Below are the code and all the weights of a small trained network. Each question names an input and a class and asks about switching units off, where a switched-off unit gives its printed mean instead of its output.

import numpy as np


def w(rows, s, z=0):
    codes = np.array(rows[::2]) - 128.0
    scale = np.full(codes.shape[1], s)
    scale[-1] = z or s
    return codes * scale


def f(y):
    return np.maximum(y, 0)


def log_softmax(a):
    a = a - a.max(-1, keepdims=True)
    return a - np.log(np.exp(a).sum(-1, keepdims=True))


def net(x, mask):
    res = np.array(x, float).reshape(1, 5) / 4 @ E
    y = f(res @ A[0][:, :-1].T + A[0][:, -1])
    res = res + np.where(mask, y, B[0][:, -1]) @ B[0][:, :-1]
    return log_softmax(res[-1] @ U[:, :-1].T + U[:, -1])


A, B = {}, {}
E = w([
[206,82,208,242,66,59,139,44,67],'x0',
[222,151,167,109,123,221,203,56,210],'x1',
[68,179,211,243,96,149,234,239,158],'x2',
[82,180,52,212,254,62,208,39,134],'x3',
[124,36,64,135,109,208,234,130,39],'x4',
],0.0073)
A[0] = w([
[176,209,175,147,126,75,64,105,222,67],'neuron 1',
[198,93,166,68,30,152,79,177,103,1],'neuron 2',
[84,159,148,189,160,92,194,201,107,154],'neuron 3',
[184,69,92,77,150,143,62,64,116,55],'neuron 4',
[212,125,174,57,8,137,69,193,105,35],'neuron 5',
[232,104,186,107,102,223,205,66,218,58],'neuron 6',
[219,156,140,124,152,196,210,60,210,94],'neuron 7',
[83,166,254,188,73,187,221,206,168,140],'neuron 8',
[135,131,140,214,148,62,158,31,106,100],'neuron 9',
[91,165,101,35,116,201,97,211,156,82],'neuron 10',
[135,155,212,102,26,165,117,207,89,34],'neuron 11',
[160,93,78,70,93,155,45,39,124,64],'neuron 12',
[212,69,217,157,25,74,132,95,67,34],'neuron 13',
[214,116,208,163,58,93,113,92,81,44],'neuron 14',
[146,80,80,55,139,83,92,59,98,76],'neuron 15',
[142,192,210,130,103,82,18,130,211,40],'neuron 16',
[191,25,80,132,53,227,233,120,50,92],'neuron 17',
[106,76,58,126,133,192,195,137,73,65],'neuron 18',
[95,221,84,103,213,130,121,142,189,90],'neuron 19',
[47,77,79,141,99,90,99,197,32,145],'neuron 20',
[106,128,146,183,93,56,64,141,50,137],'neuron 21',
],0.007,0.0032)
B[0] = w([
[40,54,228,193,182,211,117,74,54,210],'neuron 1',
[130,236,48,167,241,54,184,30,56,203],'neuron 2',
[207,151,64,164,58,88,54,67,147,205],'neuron 3',
[146,165,92,206,33,159,103,108,204,200],'neuron 4',
[119,193,46,131,229,41,163,56,8,221],'neuron 5',
[207,38,147,32,89,39,68,220,62,229],'neuron 6',
[216,51,115,55,137,17,95,187,54,220],'neuron 7',
[164,123,75,185,19,125,89,75,222,254],'neuron 8',
[63,184,48,61,195,130,240,134,142,218],'neuron 9',
[41,102,78,47,124,196,226,200,177,224],'neuron 10',
[163,223,44,171,139,43,150,1,100,207],'neuron 11',
[150,150,85,181,17,161,118,115,222,207],'neuron 12',
[28,125,45,30,126,242,219,202,193,215],'neuron 13',
[40,110,55,39,88,176,208,193,173,201],'neuron 14',
[164,148,87,169,27,101,70,74,172,202],'neuron 15',
[46,30,252,205,139,233,78,98,80,213],'neuron 16',
[24,57,234,197,149,187,48,26,89,232],'neuron 17',
[37,120,144,139,196,193,144,44,111,187],'neuron 18',
[65,80,72,105,161,106,192,105,98,203],'neuron 19',
[177,26,190,121,81,60,45,202,83,211],'neuron 20',
[134,49,126,51,113,84,150,237,152,200],'neuron 21',
],0.0062,0.01)
U = w([
[151,223,44,185,241,43,184,49,54,244],'0',
[36,120,68,35,115,230,218,222,212,28],'1',
[63,40,253,223,147,233,46,63,71,8],'2',
[203,37,165,68,87,32,28,219,68,226],'3',
[202,179,80,231,16,162,55,93,251,2],'4',
[161,162,158,131,107,155,75,186,115,233],'5',
],0.0067,0.0035)

Each question gives the input, the list of numbers given to net, and the class t.
The units are the neurons (one row each of A and B). Each row of codes is followed by its name. A weight is (code - 128) times the scale printed after its matrix; where a second scale follows, it is the last column's (A, B and U).
mask holds one flag per neuron, in row order. A switched-off neuron (its flag False) gives its mean, the last column of its row in B, instead of its output. The means were averaged over made-up inputs and are rounded, as every weight is.
A unit's drop is (log p(t) with every unit on - log p(t) with that unit switched off) / (log p(t) with every unit on - log p(t) with every unit switched off).
The circuit of an input: a set's keep is (log p(t) with only the set's units on - log p(t) with every unit switched off) / (log p(t) with every unit on - log p(t) with every unit switched off). Starting from the 12 units with the biggest drops (on a tie, the unit counted first), units are removed one at a time, each time the one whose removal leaves the highest keep (on an exact tie, the one counted first), for as long as the keep stays at least 0.8.
units of the circuit, in order: the units of the circuit, biggest drop first
top k neurons: the k neurons with the biggest drops, biggest first
drop when u is switched off: that unit's drop, to one decimal
input [-2,-6,-5,-7,5], class 0: units of the circuit, in order	[neuron 2]
input [-6,8,4,3,6], class 3: top 2 neurons	[neuron 7; neuron 6]
input [3,-7,5,-8,0], class 0: top 3 neurons	[neuron 11; neuron 2; neuron 5]
input [2,8,6,6,-1], class 3: units of the circuit, in order	[neuron 7; neuron 6]
input [2,1,-3,-2,-4], class 2: top 3 neurons	[neuron 16; neuron 1; neuron 8]
input [1,8,5,4,-5], class 3: units of the circuit, in order	[neuron 7; neuron 6]
input [8,3,1,-4,-7], class 1: top 3 neurons	[neuron 13; neuron 14; neuron 17]
input [5,-8,8,6,-6], class 3: top 2 neurons	[neuron 21; neuron 20]
input [-7,-8,-2,-5,6], class 3: top 4 neurons	[neuron 20; neuron 13; neuron 9; neuron 14]
input [4,-4,7,-8,-1], class 0: top 3 neurons	[neuron 5; neuron 11; neuron 2]
input [2,0,-8,-7,3], class 4: top 3 neurons	[neuron 12; neuron 4; neuron 15]
input [8,-5,8,6,6], class 1: top 2 neurons	[neuron 9; neuron 13]
input [-5,6,-2,-8,5], class 0: top 2 neurons	[neuron 2; neuron 5]
input [1,-6,1,5,5], class 3: units of the circuit, in order	[neuron 20]
input [-6,7,-7,-3,-5], class 3: top 3 neurons	[neuron 6; neuron 7; neuron 13]
input [3,-8,7,2,-4], class 3: top 2 neurons	[neuron 21; neuron 20]
input [1,-1,4,-4,-4], class 0: top 2 neurons	[neuron 11; neuron 5]
input [-5,2,-6,0,-8], class 2: top 2 neurons	[neuron 16; neuron 1]
input [-7,0,-5,4,8], class 2: top 2 neurons	[neuron 17; neuron 13]
input [-5,7,-6,-1,7], class 2: units of the circuit, in order	[neuron 17]
input [4,8,-4,1,-5], class 3: drop when neuron 13 is switched off	0.0
input [4,0,8,2,3], class 4: drop when neuron 8 is switched off	0.2
input [5,-4,-3,-6,-4], class 0: drop when neuron 2 is switched off	0.6
input [-7,7,-3,6,-8], class 2: drop when neuron 16 is switched off	0.3
